Below are the code and all the weights of a small trained network. Each question names an input and a target symbol and asks about switching units off, where a switched-off unit gives its printed mean instead of its output.

import numpy as np


def w(rows, s, z=0):
    codes = np.array(rows[::2]) - 128.0
    scale = np.full(codes.shape[1], s)
    scale[-1] = z or s
    return codes * scale


def f(y):
    return np.maximum(y, 0)


def softmax(a):
    e = np.exp(a - a.max(-1, keepdims=True))
    return e / e.sum(-1, keepdims=True)


def log_softmax(a):
    a = a - a.max(-1, keepdims=True)
    return a - np.log(np.exp(a).sum(-1, keepdims=True))


def net(x, mask):
    ids = ['ΞΦΨαδζ'.index(c) for c in x.split()]
    T = len(ids)
    res = E[ids] + P[:T]
    u = 0
    for l in range(2):
        r = res
        for j in range(2):
            rows = slice(2 * j, 2 * j + 2)
            q, k, v = (r @ M[l][rows].T for M in (Q, K, V))
            z = softmax(np.where(np.tri(T) > 0, q @ k.T / 2**0.5, -1e9)) @ v
            o = O[l][rows]
            res = res + np.where(mask[u + j], z, o[:, -1]) @ o[:, :-1]
        u += 2
        y = f(res @ A[l][:, :-1].T + A[l][:, -1])
        res = res + np.where(mask[u : u + 12], y, B[l][:, -1]) @ B[l][:, :-1]
        u += 12
    return log_softmax(res[-1] @ U[:, :-1].T + U[:, -1])


Q, K, V, O, A, B = {}, {}, {}, {}, {}, {}
E = w([
[200,185,171],'Ξ',
[183,147,230],'Φ',
[143,154,214],'Ψ',
[189,2,161],'α',
[129,108,45],'δ',
[64,156,123],'ζ',
],0.0044)
P = w([
[193,233,187],'0',
[172,246,200],'1',
[167,243,176],'2',
[148,216,163],'3',
[139,197,144],'4',
[130,173,135],'5',
[119,155,119],'6',
[105,122,112],'7',
[88,96,102],'8',
[68,74,93],'9',
[43,45,86],'10',
[30,26,72],'11',
[2,7,64],'12',
],0.002)
Q[0] = w([
[128,251,63],'L0H0',
[75,102,46],'L0H0',
[152,158,194],'L0H1',
[69,195,93],'L0H1',
],0.024)
K[0] = w([
[117,5,81],'L0H0',
[166,164,36],'L0H0',
[101,56,99],'L0H1',
[57,173,158],'L0H1',
],0.025)
V[0] = w([
[153,2,190],'L0H0',
[235,205,25],'L0H0',
[203,74,153],'L0H1',
[198,119,215],'L0H1',
],0.0043)
O[0] = w([
[41,54,253,15],'L0H0',
[85,203,30,210],'L0H0',
[100,140,40,125],'L0H1',
[78,23,35,255],'L0H1',
],0.0032,0.00057)
A[0] = w([
[181,92,2,141],'L0N0',
[212,156,69,154],'L0N1',
[29,90,68,8],'L0N2',
[86,151,181,179],'L0N3',
[155,104,99,155],'L0N4',
[188,151,132,98],'L0N5',
[53,192,10,197],'L0N6',
[42,103,192,210],'L0N7',
[166,193,207,110],'L0N8',
[97,110,74,223],'L0N9',
[183,24,194,99],'L0N10',
[154,109,165,44],'L0N11',
],0.009,0.0013)
B[0] = w([
[177,80,207,187],'L0N0',
[118,173,153,180],'L0N1',
[89,97,25,166],'L0N2',
[183,127,148,193],'L0N3',
[108,111,146,153],'L0N4',
[128,153,159,157],'L0N5',
[253,134,152,252],'L0N6',
[194,130,90,204],'L0N7',
[210,148,182,211],'L0N8',
[179,117,147,203],'L0N9',
[28,175,138,177],'L0N10',
[108,145,93,134],'L0N11',
],0.023,0.0019)
Q[1] = w([
[252,161,184],'L1H0',
[134,100,102],'L1H0',
[145,175,142],'L1H1',
[123,110,161],'L1H1',
],0.029)
K[1] = w([
[189,61,1],'L1H0',
[93,176,129],'L1H0',
[171,84,69],'L1H1',
[83,115,105],'L1H1',
],0.018)
V[1] = w([
[140,16,137],'L1H0',
[145,60,255],'L1H0',
[58,96,253],'L1H1',
[121,25,74],'L1H1',
],0.012)
O[1] = w([
[184,209,108,141],'L1H0',
[129,209,45,226],'L1H0',
[133,142,10,71],'L1H1',
[196,151,161,1],'L1H1',
],0.012,0.0074)
A[1] = w([
[149,178,120,86],'L1N0',
[183,138,119,78],'L1N1',
[52,114,93,253],'L1N2',
[182,89,175,184],'L1N3',
[191,179,138,204],'L1N4',
[206,93,175,166],'L1N5',
[95,119,110,194],'L1N6',
[100,125,25,82],'L1N7',
[18,123,132,77],'L1N8',
[2,142,128,50],'L1N9',
[16,131,123,75],'L1N10',
[189,74,196,10],'L1N11',
],0.0098,0.0046)
B[1] = w([
[177,133,100,166],'L1N0',
[105,198,115,165],'L1N1',
[5,152,59,172],'L1N2',
[99,95,204,202],'L1N3',
[175,21,93,254],'L1N4',
[85,109,216,214],'L1N5',
[84,129,101,149],'L1N6',
[66,144,204,179],'L1N7',
[219,175,160,149],'L1N8',
[238,168,180,154],'L1N9',
[219,170,170,153],'L1N10',
[148,209,4,164],'L1N11',
],0.028,0.0089)
U = w([
[201,196,165,2],'Ξ',
[38,169,100,139],'Φ',
[35,102,47,134],'Ψ',
[32,100,55,110],'α',
[219,130,64,131],'δ',
[143,67,254,168],'ζ',
],0.0039,0.0035)

Each question gives the input, a string of symbols that net reads in full, and the target symbol t.
The units are the heads (2 rows each of Q, K, V and O) and the neurons (one row each of A and B). Each row of codes is followed by its name. A weight is (code - 128) times the scale printed after its matrix; where a second scale follows, it is the last column's (O, A, B and U).
mask holds one flag per unit, layer by layer, with each layer's heads first. A switched-off unit (its flag False) gives its mean, the last column of its rows in O or B, instead of its output. The means were averaged over made-up inputs and are rounded, as every weight is.
A unit's drop is (log p(t) with every unit on - log p(t) with that unit switched off) / (log p(t) with every unit on - log p(t) with every unit switched off).
The circuit of an input: a set's keep is (log p(t) with only the set's units on - log p(t) with every unit switched off) / (log p(t) with every unit on - log p(t) with every unit switched off). Starting from the 12 units with the biggest drops (on a tie, the unit counted first), units are removed one at a time, each time the one whose removal leaves the highest keep (on an exact tie, the one counted first), for as long as the keep stays at least 0.8.
circuit, biggest first: the units of the circuit, biggest drop first
most important unit: the unit with the biggest drop
k most important neurons: the k neurons with the biggest drops, biggest first
k most important neurons of layer l: the k neurons of layer l with the biggest drops, biggest first
heads that matter: for each layer, one digit per head in row order, 1 if its drop is at least 0.15 and else 0, layers parted by /
input Ψ Ξ ζ ζ Ξ Ψ δ, target δ: most important unit : L0N2
input ζ Φ α α ζ Ψ δ α Φ δ Ξ ζ α, target Φ: heads that matter : 00 / 01
input α ζ Ξ δ Ξ δ Ψ, target δ: 3 most important neurons : [L0N0 L0N8 L0N6]
input δ Ξ δ ζ Ξ Φ ζ Ξ δ δ Ξ Ξ, target δ: heads that matter : 00 / 11
input Ξ Ξ Ψ ζ Ξ δ Ξ Ψ Φ Φ, target Ψ: 2 most important neurons : [L0N6 L0N1]
input Ξ Φ Ξ, target Φ: 3 most important neurons : [L1N2 L1N4 L0N8]
input ζ Φ α δ ζ Ψ δ ζ Ξ ζ α, target Φ: circuit, biggest first : [L1N2 L0N10 L1N4]
input Ψ Ψ Ξ, target Ψ: 4 most important neurons : [L0N10 L0N6 L1N2 L0N8]
input δ Φ Ψ ζ α Ξ δ Ξ, target δ: heads that matter : 00 / 10
input Ψ α Ψ ζ δ α Φ δ α Ψ Φ Ξ, target Ψ: heads that matter : 10 / 00
input Ψ Ξ δ ζ Φ Ξ δ Φ, target δ: 3 most important neurons : [L0N0 L0N8 L0N2]
input Ξ Ψ α Φ, target α: 2 most important neurons : [L0N10 L0N8]
input ζ ζ Φ ζ α Φ Φ α Ξ Ξ, target Φ: 3 most important neurons : [L1N4 L0N6 L0N10]
input Ψ ζ ζ Φ Ξ Φ α, target Ξ: heads that matter : 00 / 10
input Ψ Ξ Φ, target Ψ: 2 most important neurons of layer 0 : [L0N8 L0N1]
input Ψ δ Ξ ζ α Φ ζ Φ δ δ δ δ, target δ: heads that matter : 00 / 10
input Φ Ξ Ψ Ψ Ξ Ψ ζ Ξ Ξ Ψ α Ψ, target α: most important unit : L0N6
input ζ Φ ζ ζ α Φ Ψ Ξ ζ α α Ξ Ξ, target α: 2 most important neurons of layer 0 : [L0N6 L0N8]
input Ξ Ξ Φ, target Φ: 3 most important neurons of layer 1 : [L1N2 L1N4 L1N7]
input Ψ Ξ δ ζ α Ψ δ Ψ, target δ: most important unit : L0N0
input ζ ζ Φ δ α, target Ξ: 3 most important neurons : [L0N10 L1N9 L1N10]
input Ξ α Ξ, target α: heads that matter : 10 / 01
input ζ δ α α Ξ Φ, target α: heads that matter : 01 / 11
input Ξ Φ Ψ Ξ ζ Ψ Ψ Φ Ψ, target Ψ: heads that matter : 00 / 00
input Ξ Ξ Φ Ξ Ξ Ξ, target Ξ: heads that matter : 00 / 11
input α Φ Ξ α Φ Ψ Ψ, target α: 2 most important neurons : [L0N10 L0N6]
input ζ δ ζ ζ α Φ Ξ Ξ Ξ Φ, target Φ: 2 most important neurons of layer 0 : [L0N6 L0N10]
